Below are the code and all the weights of a small trained network. Each question names an input and a class and asks about switching units off, where a switched-off unit gives its printed mean instead of its output.

import numpy as np


def w(rows, s, z=0):
    codes = np.array(rows[::2]) - 128.0
    scale = np.full(codes.shape[1], s)
    scale[-1] = z or s
    return codes * scale


def f(y):
    return y / 2 * (1 + np.tanh(0.7978845608 * (y + 0.044715 * y**3)))


def log_softmax(a):
    a = a - a.max(-1, keepdims=True)
    return a - np.log(np.exp(a).sum(-1, keepdims=True))


def net(x, mask):
    res = np.array(x, float).reshape(1, 7) / 4 @ E
    y = f(res @ A[0][:, :-1].T + A[0][:, -1])
    res = res + np.where(mask, y, B[0][:, -1]) @ B[0][:, :-1]
    return log_softmax(res[-1] @ U[:, :-1].T + U[:, -1])


A, B = {}, {}
E = w([
[165,131,161,118,147,98,132,146],'x0',
[132,193,133,111,207,183,199,38],'x1',
[65,106,85,155,108,160,123,102],'x2',
[1,175,153,28,193,111,168,143],'x3',
[117,129,115,136,129,126,123,125],'x4',
[120,77,140,118,57,97,6,172],'x5',
[136,116,150,123,130,138,144,139],'x6',
],0.0099)
A[0] = w([
[89,178,67,40,155,116,246,83,68],'n1',
[61,81,116,70,151,88,67,130,254],'n2',
[164,155,135,220,183,146,126,72,42],'n3',
[206,123,27,185,179,176,175,130,203],'n4',
[17,131,155,1,130,80,143,156,215],'n5',
[45,92,155,127,143,88,33,240,49],'n6',
],0.0077,0.0059)
B[0] = w([
[107,93,104,92,146,96,116,90,213],'n1',
[128,156,111,155,98,162,116,180,211],'n2',
[109,161,213,91,145,130,174,117,161],'n3',
[82,185,190,180,128,206,19,154,214],'n4',
[6,208,90,144,151,120,178,141,250],'n5',
[125,175,151,172,43,125,155,80,199],'n6',
],0.012)
U = w([
[171,91,161,142,151,166,20,194,254],'0',
[101,184,232,124,115,163,151,137,52],'1',
[95,136,77,86,183,90,166,183,195],'2',
[71,74,121,66,171,14,158,1,28],'3',
[209,39,127,105,19,100,77,114,78],'4',
],0.0083,0.0058)

Each question gives the input, the list of numbers given to net, and the class t.
The units are the neurons (one row each of A and B). Each row of codes is followed by its name. A weight is (code - 128) times the scale printed after its matrix; where a second scale follows, it is the last column's (A, B and U).
mask holds one flag per neuron, in row order. A switched-off neuron (its flag False) gives its mean, the last column of its row in B, instead of its output. The means were averaged over made-up inputs and are rounded, as every weight is.
A unit's drop is (log p(t) with every unit on - log p(t) with that unit switched off) / (log p(t) with every unit on - log p(t) with every unit switched off).
The circuit of an input: a set's keep is (log p(t) with only the set's units on - log p(t) with every unit switched off) / (log p(t) with every unit on - log p(t) with every unit switched off). Starting from all 6 units, units are removed one at a time, each time the one whose removal leaves the highest keep (on an exact tie, the one counted first), for as long as the keep stays at least 0.8.
units of the circuit, in order: the units of the circuit, biggest drop first
k most important neurons: the k neurons with the biggest drops, biggest first
drop of u: that unit's drop, to one decimal
input [4,4,5,2,-6,3,7], class 2: units of the circuit, in order	n4; n6
input [-5,-5,-8,-1,-4,8,-7], class 4: units of the circuit, in order	n6; n5
input [6,5,7,1,-2,-4,2], class 3: units of the circuit, in order	n1
input [-7,-3,-4,-4,-2,5,-5], class 4: units of the circuit, in order	n4; n5
input [-5,-5,-4,-5,8,3,-4], class 4: units of the circuit, in order	n4; n5
input [2,-4,7,-1,-4,-6,-1], class 0: units of the circuit, in order	n5; n6
input [8,6,2,5,-1,7,-4], class 2: units of the circuit, in order	n4; n5
input [7,0,-6,-1,2,-4,-3], class 0: 2 most important neurons	n5; n6
input [8,1,1,8,3,-6,7], class 3: 2 most important neurons	n1; n4
input [0,6,-2,2,-8,0,-3], class 3: units of the circuit, in order	n1; n2
input [5,-4,-7,-8,-8,3,7], class 4: units of the circuit, in order	n5; n4
input [8,8,-8,8,1,5,-8], class 2: 2 most important neurons	n5; n2
input [0,-6,7,0,-4,5,4], class 4: 4 most important neurons	n4; n6; n5; n3
input [-1,6,-1,2,-7,8,-2], class 2: 4 most important neurons	n4; n6; n3; n5
input [4,0,6,-4,-1,-4,-3], class 0: most important neuron	n5
input [-2,2,8,2,5,4,-4], class 2: 2 most important neurons	n4; n3
input [-6,0,8,-3,2,8,-8], class 4: 3 most important neurons	n4; n5; n6
input [4,-8,8,1,-7,5,7], class 1: 2 most important neurons	n6; n1
input [-5,3,-1,1,1,-8,5], class 3: 3 most important neurons	n1; n2; n6
input [8,4,4,-1,-4,2,-1], class 0: drop of n6	0.2
